Below is a small trained network, with its code and all its weights. Each question gives an input and a target symbol and asks what happens when units are switched off, that is, made to give their printed mean instead of their output.

import numpy as np


def w(rows, s, z=0):
    codes = np.array(rows[::2]) - 128.0
    scale = np.full(codes.shape[1], s)
    scale[-1] = z or s
    return codes * scale


def norm(h):
    return h / np.sqrt((h * h).mean(-1, keepdims=True) + 1e-5)


def f(y):
    return np.maximum(y, 0)


def softmax(a):
    e = np.exp(a - a.max(-1, keepdims=True))
    return e / e.sum(-1, keepdims=True)


def log_softmax(a):
    a = a - a.max(-1, keepdims=True)
    return a - np.log(np.exp(a).sum(-1, keepdims=True))


def net(x, mask):
    ids = ['ΔΨζηλτ'.index(c) for c in x.split()]
    T = len(ids)
    res = E[ids] + P[:T]
    u = 0
    for l in range(3):
        q, k, v = (norm(res) @ M[l].T for M in (Q, K, V))
        z = softmax(np.where(np.tri(T) > 0, q @ k.T / 3**0.5, -1e9)) @ v
        res = res + np.where(mask[u], z, O[l][:, -1]) @ O[l][:, :-1]
        u += 1
        y = f(norm(res) @ A[l][:, :-1].T + A[l][:, -1])
        res = res + np.where(mask[u : u + 12], y, B[l][:, -1]) @ B[l][:, :-1]
        u += 12
    return log_softmax(norm(res)[-1] @ U[:, :-1].T + U[:, -1])


Q, K, V, O, A, B = {}, {}, {}, {}, {}, {}
E = w([
[58,158,197],'Δ',
[75,124,175],'Ψ',
[55,52,90],'ζ',
[67,66,157],'η',
[110,4,98],'λ',
[170,248,106],'τ',
],0.0021)
P = w([
[99,8,175],'0',
[28,158,129],'1',
[38,171,100],'2',
[60,185,79],'3',
[81,185,70],'4',
[67,191,58],'5',
[65,199,46],'6',
[52,229,32],'7',
[48,231,24],'8',
],0.0015)
Q[0] = w([
[3,25,68],'0.h1',
[187,161,121],'0.h1',
[86,99,228],'0.h1',
],0.0034)
K[0] = w([
[81,2,135],'0.h1',
[188,163,109],'0.h1',
[30,130,131],'0.h1',
],0.0044)
V[0] = w([
[164,130,46],'0.h1',
[114,251,127],'0.h1',
[125,175,129],'0.h1',
],0.003)
O[0] = w([
[173,111,5,3],'0.h1',
[59,9,82,191],'0.h1',
[72,59,109,140],'0.h1',
],0.003,0.00054)
A[0] = w([
[96,153,126,105],'0.n1',
[190,141,22,68],'0.n2',
[103,83,20,110],'0.n3',
[183,163,123,82],'0.n4',
[127,115,192,113],'0.n5',
[169,141,4,49],'0.n6',
[68,136,201,189],'0.n7',
[183,134,122,71],'0.n8',
[95,125,74,132],'0.n9',
[179,250,156,62],'0.n10',
[122,248,150,101],'0.n11',
[176,130,111,7],'0.n12',
],0.0036,0.0019)
B[0] = w([
[122,131,107,180],'0.n1',
[21,141,85,160],'0.n2',
[121,166,141,234],'0.n3',
[169,103,137,130],'0.n4',
[148,118,98,148],'0.n5',
[48,192,76,177],'0.n6',
[153,139,63,252],'0.n7',
[117,126,125,128],'0.n8',
[146,164,136,227],'0.n9',
[121,4,202,161],'0.n10',
[111,74,117,212],'0.n11',
[130,140,147,128],'0.n12',
],0.0042,0.0022)
Q[1] = w([
[50,109,47],'1.h1',
[218,144,199],'1.h1',
[255,110,197],'1.h1',
],0.0071)
K[1] = w([
[237,60,234],'1.h1',
[2,189,35],'1.h1',
[43,177,31],'1.h1',
],0.0066)
V[1] = w([
[38,161,176],'1.h1',
[60,212,98],'1.h1',
[177,190,254],'1.h1',
],0.0038)
O[1] = w([
[233,58,99,149],'1.h1',
[178,79,52,8],'1.h1',
[254,205,133,25],'1.h1',
],0.0036,0.0013)
A[1] = w([
[196,135,60,94],'1.n1',
[122,145,122,92],'1.n2',
[124,98,141,89],'1.n3',
[138,85,75,144],'1.n4',
[111,98,155,136],'1.n5',
[117,164,72,95],'1.n6',
[158,152,144,154],'1.n7',
[126,253,139,248],'1.n8',
[227,100,93,190],'1.n9',
[137,67,185,145],'1.n10',
[154,60,192,239],'1.n11',
[182,208,179,26],'1.n12',
],0.0052,0.0017)
B[1] = w([
[197,104,231,165],'1.n1',
[147,128,130,134],'1.n2',
[114,144,145,131],'1.n3',
[189,70,146,162],'1.n4',
[127,103,156,145],'1.n5',
[131,180,115,170],'1.n6',
[125,106,93,151],'1.n7',
[237,103,106,252],'1.n8',
[82,61,200,171],'1.n9',
[94,143,130,135],'1.n10',
[1,162,117,143],'1.n11',
[169,123,56,161],'1.n12',
],0.0044,0.0039)
Q[2] = w([
[185,60,62],'2.h1',
[74,19,127],'2.h1',
[184,250,139],'2.h1',
],0.002)
K[2] = w([
[158,137,130],'2.h1',
[115,252,48],'2.h1',
[78,38,216],'2.h1',
],0.0028)
V[2] = w([
[98,211,199],'2.h1',
[161,82,89],'2.h1',
[86,252,61],'2.h1',
],0.0023)
O[2] = w([
[118,146,209,40],'2.h1',
[196,180,21,141],'2.h1',
[254,129,210,5],'2.h1',
],0.0025,0.00028)
A[2] = w([
[219,128,142,3],'2.n1',
[131,248,252,53],'2.n2',
[100,207,36,88],'2.n3',
[109,129,133,145],'2.n4',
[149,34,37,143],'2.n5',
[200,124,123,42],'2.n6',
[39,115,117,177],'2.n7',
[189,94,87,33],'2.n8',
[124,176,157,86],'2.n9',
[87,124,123,114],'2.n10',
[146,100,123,57],'2.n11',
[175,127,135,58],'2.n12',
],0.0037,0.0023)
B[2] = w([
[187,96,79,156],'2.n1',
[226,120,245,179],'2.n2',
[61,193,85,172],'2.n3',
[161,97,114,157],'2.n4',
[243,72,137,231],'2.n5',
[175,100,92,156],'2.n6',
[201,136,161,254],'2.n7',
[253,166,226,150],'2.n8',
[162,142,164,142],'2.n9',
[162,134,143,164],'2.n10',
[147,138,148,128],'2.n11',
[150,110,100,141],'2.n12',
],0.0031,0.0024)
U = w([
[144,26,213,222],'Δ',
[164,138,118,212],'Ψ',
[52,188,104,194],'ζ',
[155,255,26,57],'η',
[149,213,253,23],'λ',
[94,19,7,2],'τ',
],0.0084,0.0056)

Each question gives the input, a string of symbols that net reads in full, and the target symbol t.
The units are the heads (3 rows each of Q, K, V and O) and the neurons (one row each of A and B). Each row of codes is followed by its name. A weight is (code - 128) times the scale printed after its matrix; where a second scale follows, it is the last column's (O, A, B and U).
mask holds one flag per unit, layer by layer, with each layer's heads first. A switched-off unit (its flag False) gives its mean, the last column of its rows in O or B, instead of its output. The means were averaged over made-up inputs and are rounded, as every weight is.
A unit's drop is (log p(t) with every unit on - log p(t) with that unit switched off) / (log p(t) with every unit on - log p(t) with every unit switched off).
The circuit of an input: a set's keep is (log p(t) with only the set's units on - log p(t) with every unit switched off) / (log p(t) with every unit on - log p(t) with every unit switched off). Starting from the 12 units with the biggest drops (on a tie, the unit counted first), units are removed one at a time, each time the one whose removal leaves the highest keep (on an exact tie, the one counted first), for as long as the keep stays at least 0.8.
units of the circuit, in order: the units of the circuit, biggest drop first
k most important neurons: the k neurons with the biggest drops, biggest first
top k neurons in layer l: the k neurons of layer l with the biggest drops, biggest first
drop of u: that unit's drop, to one decimal
input τ ζ Ψ τ τ λ Δ τ Δ, target τ: units of the circuit, in order	[0.h1]
input ζ Ψ τ, target ζ: top 2 neurons in layer 2	[2.n5, 2.n2]
input λ ζ λ λ, target λ: units of the circuit, in order	[1.h1, 0.h1]
input Δ τ τ τ τ τ τ Δ, target Δ: 2 most important neurons	[1.n9, 1.n1]
input ζ Δ ζ τ τ λ λ τ Ψ, target ζ: top 2 neurons in layer 0	[0.n6, 0.n2]
input ζ ζ τ λ Δ, target ζ: 2 most important neurons	[0.n6, 0.n7]
input λ Ψ τ, target Δ: 2 most important neurons	[0.n10, 2.n2]
input ζ ζ τ Δ λ τ τ ζ τ, target ζ: 2 most important neurons	[0.n6, 0.n2]
input η λ Δ ζ η η τ η, target η: top 2 neurons in layer 0	[0.n5, 0.n7]
input τ λ ζ Δ τ η, target τ: top 2 neurons in layer 1	[1.n8, 1.n1]
input Δ Ψ Ψ ζ ζ λ ζ Δ, target Δ: 2 most important neurons	[1.n9, 0.n10]
input Δ λ λ τ, target Δ: 2 most important neurons	[0.n10, 1.n9]
input ζ λ η λ Δ ζ λ, target ζ: 3 most important neurons	[0.n6, 0.n2, 0.n7]
input ζ ζ η Ψ, target ζ: top 2 neurons in layer 0	[0.n6, 0.n7]
input λ τ λ λ τ λ, target λ: 2 most important neurons	[2.n2, 0.n7]
input ζ λ τ η, target ζ: top 4 neurons in layer 0	[0.n6, 0.n7, 0.n2, 0.n10]
input η τ τ η τ τ Ψ Ψ, target η: top neuron in layer 0	[0.n11]
input τ ζ Ψ τ ζ Δ Δ Ψ, target τ: drop of 0.h1	1.8
input λ λ τ ζ ζ ζ Ψ, target λ: drop of 1.h1	1.6
input η τ ζ τ Ψ Ψ, target η: drop of 0.n5	0.2
input λ Δ η, target λ: drop of 1.n7	0.0
